Facts:
bestine ψ: rudrigral, manil, ponur, begror, gidri
brabiska ψ: grefega, skogreklel, brobek, vezum, klinan, daklek
buga ψ: tutrol, drabro, brofik, gidri, trotrel
dronon ψ: dredruvo, brezata, nefir
fibre ψ: ponur, drastel, giklan
fifusi ψ: mikem, brezata, bastal, drufun, ploplo, motar
flimos ψ: grigro, kaplir, pipleklak
fopo ψ: povor
gadremi ψ: klugran, besus
gisen ψ: namumo, pemam, druflos, gribren, plebik, statuzak
griplovas ψ: vezum, daklek, trobik, loluk
grudri ψ: fefluk, nefebrim, begror
grure ψ: flubak, manil, puflem, motar
kliklo ψ: pipleklak, briklaston, kovok, pipus, poplakir, skistefur, befin
klutri ψ: busim, brigre, dromebrun
kuflak ψ: digon, zokim, besus
laklok ψ: dragra, klinan, gidri, gulo, stabri, besus, podi
legrul ψ: troso, solok, tonistok, druflos, poplakir
lona ψ: troso, gredre, kani, tregris, brigre, vusta
lozik ψ: skogreklel, nefebrim, folok
mastus ψ: dristibro, dredruvo, skefa, dramo, pipus, kleril
mezan ψ: buskikar, zokim, ploplo, briklaston, bropen
moku ψ: vobem, flubak, dafin, tronem, vostu, binuk
mosto ψ: sogra, dristibro, stafen
plastam ψ: fefluk, namumo, gudon, vezum, sidu, klisa, dregidon
plupli ψ: stiklu, begror, gidri
pobes ψ: fefluk, flufel, mubuk, druflos
rafli ψ: busim, skisik, klisa
ruklus ψ: stoge, tikor, daklek
sezom ψ: troso, kani, bastal, gulo
silak ψ: skevugru, vebra, drabro, klugun
skabir ψ: brapar, daklek, fliflozik
skiklebos ψ: drastel, vostu, sorun, rudris
skudron ψ: dafin, roskem
sodek ψ: klizun, beni, steda, brigre
stagam ψ: skevugru, giklan
stinok ψ: sogra, gudon, plora
stubok ψ: vaflo, gikom, pipus, nodon, stopa
stugrim ψ: dragra, lipur, befin, gugil, ribrizo
sumukur ψ: pipus, podi
tresto ψ: skupir, tadrefir, flufel
tridan ψ: povor, sorun
vogun ψ: stiklu, bisil
zeklel ψ: skogreklel, terodri, skegran
{bastal, begror, beni, bestine, besus, brapar, brigre, briklaston, brobek, brofik, bropen, buga, busim, buskikar, digon, drabro, dragra, dramo, drastel, dregidon, dronon, druflos, drufun, fefluk, fliflozik, flimos, flubak, flufel, folok, gikom, gisen, gredre, grefega, gribren, griplovas, grudri, gudon, gugil, gulo, kaplir, kleril, kliklo, klinan, klizun, klugun, klutri, kuflak, legrul, lipur, loluk, mastus, mikem, moku, mosto, motar, mubuk, nefebrim, nefir, pipleklak, pipus, plastam, plebik, plupli, pobes, podi, ponur, puflem, rafli, roskem, rudrigral, ruklus, sezom, sidu, skabir, skefa, skegran, skiklebos, skudron, skupir, sodek, solok, sorun, stafen, statuzak, stiklu, stinok, stoge, stopa, stubok, sube, tikor, tonistok, tregris, tridan, trobik, tronem, tutrol, vaflo, vobem, vostu, vusta, zokim} Θ 881
{befin, binuk, bisil, brabiska, brezata, dafin, daklek, dredruvo, dristibro, dromebrun, fibre, fifusi, fopo, gadremi, gidri, giklan, grigro, grure, kani, klisa, klugran, kovok, laklok, lona, lozik, manil, mezan, namumo, nodon, pemam, ploplo, plora, poplakir, povor, ribrizo, rudris, silak, skevugru, skisik, skistefur, skogreklel, sogra, stabri, stagam, steda, stugrim, sumukur, tadrefir, terodri, tresto, troso, trotrel, vebra, vezum, vogun, zeklel} Θ 371

Known rows:
[ 14  -1   3 -12  -4  14  11  14   2  -7 -17  29 -17  22  15  20   8 -11
   5   1 -20  -6  -9  -1 -14 -23 -11   0 -20   4  -4  -5 -11 -19] : legrul
[  1 -17 -20  -2 -19 -25 -17   5  12  17  -7 -22   1 -21  13 -11 -27  23
 -15  10  21  -6  -7   5  27   4  -7 -27  13 -15  27   0  20   5] : namumo
[ -2  12  10   7 -11   3  11  -5   6   5  -3  34 -16  18  18   8  28  -9
  -2  14 -26   5  -4   9 -15 -15 -21  15  -7   9  13 -15   0 -16] : drabro
[ -1  10  11   6 -12   6  11  -6   5   1  -5  36 -16  17  15  10  28  -9
   0  10 -25   6  -3   9 -13 -14 -18  11  -6  10   9 -14  -3 -19] : tutrol
[  6   1   0  -9  -8  -2  17  14   3   1   2  39 -21  26   6  13  20 -17
   3   4 -15   0   1  -4   2 -26  -5  -5 -17   4  -1 -10  -9 -35] : rafli
[  7 -26 -16   7  -6 -20   2 -15   8  -4 -10 -10  10 -26   8  -8 -27  23
 -14  -6  34   4  -1  10  13  15   1 -30  -1 -11   2  -6  23   8] : grure
[  7  11   6 -12 -16   1   4  13   6  12 -17  21 -22  21  13  12  18 -10
  -3   8 -26  -6 -15   3  -9 -33 -18  11  -3  -5   4  -2  -7 -16] : druflos
[  5   6  11  -5  -3  11   4   7   5   7 -13  33 -23  26  -2   5  20  -7
 -13   2 -24  -4   1  -1  -9 -26 -19   0 -13 -12   5 -10  -9 -20] : vusta
[  2  10   2 -11 -17  -4  10  15   4  10  -5  28 -25  19  10  12  24 -16
   2   9 -18   1  -6   2   2 -33  -8   8  -1   3   5 -10  -7 -26] : dregidon
[  6 -24 -19   4 -12 -14  -5 -11  12  -8   6 -19  10 -20  -5 -13 -33   8
   1   5  29   2  -3   6  25  13   5 -27   3 -17  22   0  17  -2] : lozik
[  0  -6   4   4   0   5  15  12   6 -10 -20  33 -13  21  16  20   8 -18
  12  -3 -12 -11   3   1 -19 -21   0   4  -8  13 -11 -16 -18 -27] : mastus
[  2  10  12   0 -15   4  13  -4   7   0  -6  33 -16  17   8   8  27 -10
  -1   3 -22   8  -5  12  -8 -23 -13  12  -2   2  -3 -11   1 -21] : rudrigral
[ -1 -21 -14  10  -7 -20 -19  -6  14  15  -1 -11   1 -11 -10 -21 -26  23
 -24   4  21 -10   4  -2  26  12 -10 -34  -1 -24  27  -5  19  -1] : steda
[  0 -22 -13  13 -11 -37  -5 -14  12  19   2 -17   8 -20   5 -14 -25  18
 -16  -2  21  -6   0  12  21  12  -7 -15   0 -14  13 -11  30  11] : rudris
[  5 -27 -16   4  -7   2 -10  -5  12 -13  -2 -12  16 -20  10  -4 -33  25
  -7  -4  24   7   3   3  19  21   3 -31  -1  -5  21 -13  22  -3] : laklok
[  0   6   9   1  -2   0  -3  11   9   1 -22  22 -15  22   9  13  15  -9
  -7  -2 -29  -3 -16   4 -14 -31  -8  22  -6  -7   4 -22  -4 -17] : briklaston
[  1   7   5   1   0  -4   1   8   7  -4 -21  27 -17  23   7  13  18  -9
  -8  -2 -22  -1 -18   2 -13 -31  -5  21  -8  -8   3 -24  -1 -22] : buskikar
[ -7   7  12   6  -8   7  -4  10  12   7 -20  23 -14  23   6  10  11 -13
   0  -3 -28 -14   0   7 -15 -26 -12  20   2  -1   3 -20 -13 -18] : pipus

Rows:
No name comes twice in this set of rows, the named rows included.
[ -1 -28 -15  12  -7  -4 -17  -3  16  -2  -8 -16  15 -20   8  -7 -39  21
  -6  -5  21  -9   5   5  14  19   1 -26   5  -7  18 -13  14   0]	sumukur
[ -4 -18 -11   7 -12  -4 -21  -7  15   3  -4 -17  12 -22   6 -12 -26  27
 -16  -2  16   4  -1   6  22  14  -4 -23  11 -17  27 -16  23   4]	stabri
[  5 -24 -22   1  -8  -9  -3  -3   7 -10   7 -20   8 -25   7  -5 -35   9
   0   4  33   3   4   4  26  17   6 -26  -1 -13  27  -8  13   0]	brabiska
[  0   8  11  -3  -6   6   2   8   6  13  -7  36 -25  31  -8   1  23  -9
 -13   2 -24  -6   3  -1  -2 -29 -18   1 -12 -14   7 -10  -8 -25]	brigre
[ 15   2  -2 -15 -10   3  18  17   0  -4 -10  28 -19  21  23  22  13 -12
   9   5 -16  -3 -10   1  -8 -25  -8  -1 -17  11  -3  -2  -9 -24]	gisen
[ -1   8   4  -1  -4   0   3   9   8  -4 -12  28 -16  22   7  13  24  -7
  -7  -1 -26   6 -15   3  -8 -27  -4  20  -7  -6   5 -26   2 -25]	digon
[  6   0   5   1  -4 -17  24  -1   0   5   1  32 -16  24   9  13  18 -19
   5  -3 -17  -1  -3   7  -6 -21  -8  16 -23   5  -9 -15   1 -19]	tridan
[ -1 -20 -18   4 -12 -29 -15   1  14  16   1 -12   2 -14  -1 -16 -25  22
 -18   6  21  -7   0   0  32   8  -4 -33   7 -18  26  -4  22  -4]	skisik
[  4 -24 -15   7 -13 -12 -10 -15  15  -4   3 -10  14 -21   7 -12 -29  20
  -6   2  23   3   0   8  19  19  -1 -31   5  -6  16  -3  23  -2]	vogun
[  0 -21 -14   7 -10 -11 -28   2  18  12 -18 -24   9 -17   7 -11 -39  28
 -18   1  11 -14  -8   3  15   9 -10 -20   7 -19  24  -5  20  11]	poplakir
[  4   8  13  -1  -9   0  18  -5   3   5 -18  32 -19  16   6  10  25 -10
  -9  -2 -15   4  -3  11 -14 -29 -11  14  -4  -6 -12 -16  -3 -13]	puflem
[ -3 -22 -15  14  -9 -42  -9 -11  12  20   2 -19   8 -17   1 -18 -27  18
 -16   0  19  -7  -3  11  22  12  -7 -12   1 -16  18 -11  29  11]	povor

The same nodes again, as new rows of numbers:
Known rows:
[  6   3 -12  10   0  29  -2   6  20  12 -10  12   1 -13  11 -14  17  12
   6  -1 -11 -17  22  -6  42 -12   5 -14  -7 -18   7] : stiklu
[ 32  -9 -18 -10  19  19   6   7  21   5 -27  -1  10 -17  18  -4  20  12
  -2 -11  -5   7  30 -22  16  -4   1 -20  24   6  -4] : ploplo
[  9  -1 -10  17   1  35  -6   7  26   9  -2  10   9 -10  21 -17  13  19
   6 -13 -11 -20  26  -5  43  -1   8 -15 -27 -13   5] : sodek
[  5   4 -17  11   2  28  -6   8  26  10  -5  12   4  -8  18 -15  15  13
   7  -1 -11 -10  19  -7  37 -12   9 -16   7 -17   3] : buskikar
[ 31  -9 -20 -10  18  19   5  10  21   8 -27  -3  11 -19  17  -2  19  11
  -1 -11  -4   6  30 -23  17  -4   0 -18  23   7  -5] : ribrizo
[  7  -6 -14   5   1  32  -6   5  28  14  -2  19   1  -5  20 -16  15  17
  16  -8 -10 -18  24  -8  46 -12   6 -10   9  -8   3] : skabir
[  8   2 -13  15   3  30  -5   7  23  10  -4  10   9 -10  18 -15  13  15
   7  -9 -10 -16  22  -3  41  -7   9 -19  -8 -17   3] : vusta
[ 34 -11 -14  -6  20  22   7   7  18   6 -25  -5  15 -20  17  -3  18  15
  -2 -21  -5   0  36 -18  21   0   1 -24   5   8  -5] : dromebrun
[  8   0 -17  15   5  29   2   4  26  10  -7  17  -1 -10  13 -16   8  14
   8  -1 -10  -9  19  -2  44 -12  13 -19 -11 -14   2] : vostu
[  7   1 -13   8  -1  29  -3   5  21  13  -7  13   1 -12  12 -14  16  14
  11  -5 -11 -20  22  -6  44 -15   7 -17   1 -13   5] : folok
[  7   3 -15  12   3  28  -3   6  24   9  -7  14   3  -8  16 -16  14  13
   7  -3 -10 -11  20  -4  41 -10  10 -16   2 -17   4] : motar
[  9   2 -12   8   1  28  -3   5  23  13  -5  13   6 -11  17 -15  12  11
   9 -10 -10 -16  23  -3  44 -16  10 -14   1 -15   4] : sidu
[ 33 -12 -16 -14  16  20   9   6  18   9 -28   0   7 -20  12  -2  22  13
   4 -14  -5  -2  33 -22  22  -8  -1 -21  21  11  -4] : skogreklel
[ 33 -14 -13 -15  13  22   9   5  22   9 -28   1   2 -20  14  -2  23  16
   2 -13  -8  -5  35 -27  23  -6  -2 -16  12  15   0] : zeklel
[  5   1 -15   8  -1  30  -7   8  30   9  -5  15   1  -8  22 -17  16  15
   7   0 -12 -13  21 -11  37 -10   7  -9  -1 -15   7] : kuflak
[  6  -3 -15   6   3  30  -6   5  24  14  -3  17   4  -5  16 -15  15  16
  19  -6  -8 -16  22  -4  46 -15   5 -17  20  -9   0] : tikor
[  7   0 -13  10   0  31  -6   7  28  10  -4  14   4  -9  21 -17  14  16
   6  -6 -11 -16  22  -8  41  -7   8 -10 -11 -14   6] : sezom
[ 32  -8 -13 -12  14  19  10   6  15   8 -33  -3   5 -23   9  -2  25  11
  -5  -8  -7  -1  33 -23  20  -5  -4 -19  10   5   2] : bisil

Rows:
No name comes twice in this set of rows, the named rows included.
[ 31 -10 -17 -11  19  20   6   7  20   7 -28  -1  11 -19  17  -3  22  12
   0 -12  -5   5  31 -22  18  -4  -1 -19  21   7  -4]	stabri
[ 34 -17 -15 -12  19  23   9   5  25   7 -27   5   6 -19  19  -6  18  12
  -1 -11  -6   9  34 -24  23  -1  -1 -12   4   9  -2]	fibre
[  8  -2 -18  15   6  31   1   4  27  10  -3  15  -4 -15  16 -16   7  13
  13   0 -13  -5  18  -3  46 -21  11 -19 -19 -14   0]	sorun
[ 32 -11 -16  -9  20  20  10   5  20   6 -29   1   8 -18  14  -4  20  12
  -1 -11  -5   6  31 -21  20  -3   1 -20  17   6  -4]	manil
[ 34 -14 -19  -7  22  21  13   4  22   6 -27   3   3 -22  14  -4  14  12
   2 -10  -6  12  30 -19  23  -9   3 -23   5   9  -7]	rudris
[  7   1 -22   7   0  30  -9  16  32  16  -4  12  -2 -10  23 -13   5  12
   1  -4  -8 -20  21 -10  39 -11  12  -3 -14 -10   5]	flimos
[ 34 -13 -16 -10  18  21  10   5  25   5 -29   4   4 -17  18  -6  18  14
  -3 -11  -6   7  32 -24  20   1   3 -15   8  10  -1]	grure
[ 32 -14 -17 -15  19  20   7   5  20   9 -25   2   9 -16  16  -2  21  13
   7 -16  -4   2  33 -21  23  -6  -1 -20  32  12  -7]	daklek
[ 33 -20 -15 -12  21  23   8   6  24   9 -27   6  10 -19  20  -6  20  10
  -3 -12  -4  10  35 -23  24   0  -5  -7   8   7  -2]	stagam
[ 35 -11 -13 -12  19  20   9   6  19   7 -26  -2  12 -20  17  -3  18  12
   0 -20  -5   1  35 -19  22  -6   2 -20  16   8  -5]	klisa
[  6   1 -15   8   2  29  -5   6  23  12  -5  13   4  -9  16 -15  15  13
  10  -5 -10 -15  21  -5  42 -13   7 -15   5 -15   4]	klinan
[ 33 -12 -12 -13  12  22   9   6  21   7 -32  -1   3 -23  14  -4  25  13
  -5  -9  -7   0  34 -27  20  -2  -3 -13   1   8   4]	vogun

The same nodes again, as new rows of numbers:
Known rows:
[  0   5 -18   1   1 -18  -4   1  -4  -5 -18  -7  -6   2   6   5   0   4
   9  -7   8 -14 -11   5  -5 -11  24] : buskikar
[-39   8 -10   0  -4  15   6 -19   7  -7   3  12  -8   4   7  -9  -8  -4
 -16 -20  -4  -8 -26   6  16 -11  27] : sodek
[ 20   0   0   4   8 -21  -3 -14  -3  -9  -8   7 -10  -5  -3 -19  -3  13
  23  -8   3 -16 -16  -2 -18  -6  12] : ponur
[  7  -7  14  -6 -19   4  15  30   4   9  15   3  17   9  -7  15  11   7
   9  18   2  23  21  22 -12   9 -48] : stabri
[-40  -5   6 -25 -14  22  33  21  11  12  44   3   3  18 -17  12  -1  -5
 -12   6   1  25  17  27  -6   1 -52] : laklok
[ 10  -7  23  -8 -14   5  16  19   2   6  19   4  17   6 -10   3  12   7
  16  14  -6  22  19  14 -15  11 -49] : trotrel
[ 18   1   3   3  12 -19  -3 -23  -9  -9 -11  -2  -9  -6  -2 -20   0   8
  23 -10  -3 -17 -13 -11 -14  -7  17] : drastel
[ 17   3 -24   3   7 -28 -19  11  -9   0 -29 -20  -5   0   8  16   1   2
   9   3  14 -16   1  -4  -4 -10  28] : pipus
[-25  -5   4 -23 -10  16  18  22   0  15  26 -19  10  14 -10  23   8 -13
  -8  13  -2  21  27  11   2   4 -41] : sumukur
[-49   7 -32 -17   7   1   9  -5   2   1   5 -18 -19  11   0  12 -13 -15
 -20 -14  10 -13  -8   6  10 -19  26] : kliklo
[  6  -5   8  -7 -20   0   6  34  -5  12   2 -17  23   9   0  29  19  -2
   8  20  -2  22  28  13  -3   9 -37] : befin
[  1  -3   8 -10 -18   7   7  29  -7  12   4 -21  23  10   1  30  19  -7
   3  17  -5  22  27  11   3   8 -34] : skistefur
[-38  -3   5 -25 -12  24  26  19   5  15  35 -11   7  16 -12  20   4 -13
 -12   8  -3  23  22  18   2   2 -45] : stugrim
[ 17  -2 -10  13  14  -9 -18  -2   6  -3  -9  13 -15 -11   1  -8 -15   6
  -9   1  13 -11  -6 -11  -1   4  19] : loluk
[-28  -3  25 -25  -6  26  30  -7  -4   8  35 -13  10  12 -16  -1  10 -14
   3   0 -20  19  17   4  -3   2 -44] : grure
[ 18  -8  27  -5 -12   5  12  12  -4   7  14  -2  20   3  -9   1  17   5
  19  15 -11  20  20   6 -12  12 -46] : skevugru
[-26  -5  21 -23  -8  24  30   3   4  10  40  -1   7  11 -18  -1   4  -8
  -2   3 -11  22  16  11  -7   6 -50] : silak
[-12  -4  26 -16  -4  24  18   1  -4   9  26 -11  14   6 -11   3  11 -13
   0   8 -18  21  21  -3   2   9 -41] : fopo

Rows:
No name comes twice in this set of rows, the named rows included.
[ 16   2 -18   8  -1 -27  -6   9   3  -5 -15   8  -6   0   2  -1  -4  18
  14  -2  16 -12 -12  16 -17  -8  16]	besus
[-20   1 -15  -1  20   8  -3 -11  14   0  15  13 -26  -7  -7 -12 -27  -7
 -31  -8  12  -9  -8 -11   5  -3  16]	griplovas
[ 11   1 -21   6   0 -26  -7  11   4  -5 -13   6  -9   1   3   3  -6  15
  11  -3  18 -13 -11  15 -15  -9  16]	dragra
[  6  -6  16  -7 -17   7  13  24   0   9  13  -1  19   7  -5  14  14   3
   8  16  -3  23  22  16  -7  10 -42]	klugran
[  8  -2  17  -7 -21   3  11  22  -8   8   2 -15  26  10   1  20  25  -1
  16  15 -10  21  21  12  -3   7 -36]	ploplo
[ 10   2 -13   5  14 -12 -16  -7  -5  -2 -17 -10 -10  -6   5   0  -5  -4
  -2  -2   6 -15  -3 -17   5  -4  26]	stafen
[-24  -5  11 -19 -15  19  24  20   5  11  31  -2  10  13 -12  12   5  -6
  -5   9  -3  23  19  19  -5   5 -47]	gadremi
[-37   5 -27 -17  15  -2   2  -9  -1   2   6 -20 -22   6  -6   6 -14 -16
 -17 -12   8 -15  -5  -6   6 -15  23]	stubok
[-30   2 -13 -13  11  -2  18 -15   9  -6  21  11 -24   4 -13 -17 -19   4
  -4 -19   8 -12 -18  12 -14 -15   6]	buga
[ 10  -7  26  -7 -13   8  15  13  -1   8  17  -2  18   5  -8   3  15   3
  14  13  -9  22  20   8 -12  11 -45]	vebra
[ 15  -8  21  -1  -9  13   3  19   3  11  15   2  16  -1  -7   8   8   0
  -1  21  -3  23  26   1  -1  18 -43]	terodri
[ 31 -11  22   4  -8   7  -4  25   5  11  13   9  15  -4  -6   8   6   6
  -2  26   2  24  29   2  -6  21 -45]	skogreklel
[  8  -1  21   8 -35  16   5  24  -1   3  -5   7  37   7  12  20  27   5
   8  12 -15  28  11  22  11  13 -28]	troso

